Questions about the array below.
1) What is the first entry in reading order?
2) What is the 3rd entry in reading order?
3) What is the entry just left of -1.87?
4) What is the minimum?
5) What is the entry just left of -3.83?
6) What is the 2nd smallest entry?
[[-4.73 -4.38  0.71 -5.32 -2.60  0.83 -1.85  1.52  4.08 -1.97  1.17  0.89
   0.50  3.23]
 [-3.54 -0.98 -1.78 -1.80 -0.26 -1.20 -3.39 -3.08  5.22  1.40  1.31  0.23
  -3.06 -0.79]
 [ 1.61 -1.43  1.19  0.95 -4.03 -0.63  2.68  5.89 -1.35 -2.90  1.29  0.61
   3.34  3.38]
 [ 3.43  5.87 -3.83  1.89 -2.05 -3.60  0.55 -0.28 -0.63 -0.14  2.98  2.01
  -6.49 -5.39]
 [ 2.55  5.13 -4.87  0.74 -3.09 -2.13  1.45 -1.32  2.13  1.96  4.26  0.53
  -6.28 -4.03]
 [ 3.04  2.85 -3.07  0.68 -1.59 -1.69 -0.24  0.48  4.78 -1.65  4.34  1.41
  -3.46 -1.65]
 [-0.86  2.38  0.21  2.68  3.99 -0.97 -0.62 -5.08 -5.62  5.30 -5.15 -0.69
  -1.47 -4.31]
 [ 2.46  1.27 -2.33  4.50 -0.49 -2.62  0.05 -2.43  2.41  0.51  2.67 -3.75
  -1.87 -2.21]
 [ 1.91  1.22 -4.88  1.58  0.68  0.24  1.57 -1.86  6.08 -2.96  4.31 -2.66
  -2.34 -1.89]
 [ 2.62  1.30  1.48  3.50 -1.64 -0.22  2.43  0.47 -6.13  2.21 -2.48 -0.87
   2.17  0.30]
 [-3.44 -0.60  1.79 -2.48  6.19  2.72  1.23 -3.59 -4.07  3.64 -5.03 -0.32
   1.27 -2.11]
 [-1.35 -1.83  3.75 -3.42 -1.06  1.44 -3.09  4.66 -3.45 -1.27 -3.33  6.41
   2.09  4.12]]
1) -4.73
2) 0.71
3) -3.75
4) -6.49
5) 5.87
6) -6.28

Questions about the array below.
1) What is the entry just right of the smallest entry?
2) What is the entry just right of the largest entry?
3) What is the entry just right of -34?
4) What is the entry just left of 186?
5) What is the entry just right of -109?
6) What is the entry just right of 123?
array([[-438, -235, -150, -569, -277,  205,   41,  -70, -474,  177, -323,
          48,    0,  -52, -149,   -2],
       [ 614, -543,  171, -274, -488,  -72, -131, -134,    4,  168,  249,
        -901, -743, -511,  155,  320],
       [ 488, -677,   60, -389, -264,   77, -261,   47,  314,  312,   32,
        -865, -575, -304, -115, -216],
       [ 116, -410,  -83, -186, -182, -192, -117,   77, -180,    6,  169,
        -493, -231,  -96,  131,  191],
       [ 506,  313,  411,  495,   -9,  -33, -203, -352,  612, -588,  152,
         111, -221,  -66,  -65, -105],
       [ 294,  -36,  645,  -29, -182, -110,  -56,  186,   78,    5,  -83,
         -31,    9,  305,  264,  572],
       [  63, -502,   95,  125,  140,   70, -267,  315, -372,  -16, -150,
        -237, -109, -137,  304,  524],
       [  41,  140,  230, -241,  -87,  276,  106, -277,  165,  104, -154,
         201,  -13,  -96, -201, -148],
       [ 121,  389, -224,  732,  355,  244, -187, -264,  376, -505,   -4,
         353,  -84, -328, -223, -524],
       [-408,  110, -585, -228,  -53, -354,  195, -361, -246, -188,  316,
         -34,  123,  -69, -184, -377]])
1) -743
2) 355
3) 123
4) -56
5) -137
6) -69

Questions about the row below.
1) What is the entry just left of -2.17?
2) What is the third entry from the left?
3) What is the entry just left of the centre entry?
4) What is the minimum?
[ 0.43 -2.17  0.18  2.03 -7.21]
1) 0.43
2) 0.18
3) -2.17
4) -7.21

((110, 160, 127, 143, 223, 230, 212, 231), (74, 99, 183, 80, 119, 223, 206, 55), (203, 89, 73, 195, 95, 60, 192, 219), (113, 130, 64, 138, 47, 46, 170, 67), (68, 164, 221, 237, 52, 173, 125, 215), (154, 186, 142, 192, 208, 109, 247, 134), (141, 76, 159, 54, 83, 90, 97, 79), (124, 61, 187, 213, 65, 142, 127, 181), (188, 198, 229, 196, 214, 239, 125, 82), (73, 155, 153, 167, 103, 132, 220, 242), (126, 119, 81, 195, 229, 244, 204, 44), (201, 199, 127, 219, 176, 176, 187, 198), (130, 239, 75, 165, 139, 85, 48, 178), (72, 60, 132, 198, 192, 214, 85, 47))
What is the entry just right of 83?
A: 90
What is the entry just right of 154?
A: 186
What is the entry just left of 138?
A: 64
What is the entry just right of 155?
A: 153
What is the largest entry?
A: 247
What is the entry just left of 213?
A: 187
The entry just left of 199: 201
The entry just left of 247 -> 109
What is the entry just right of 76?
A: 159
The entry just right of 213: 65
The entry just left of 173 is 52
The entry just left of the smallest entry is 204
The entry just right of 247 is 134
The entry just right of 52 -> 173
The entry just left of 83 is 54
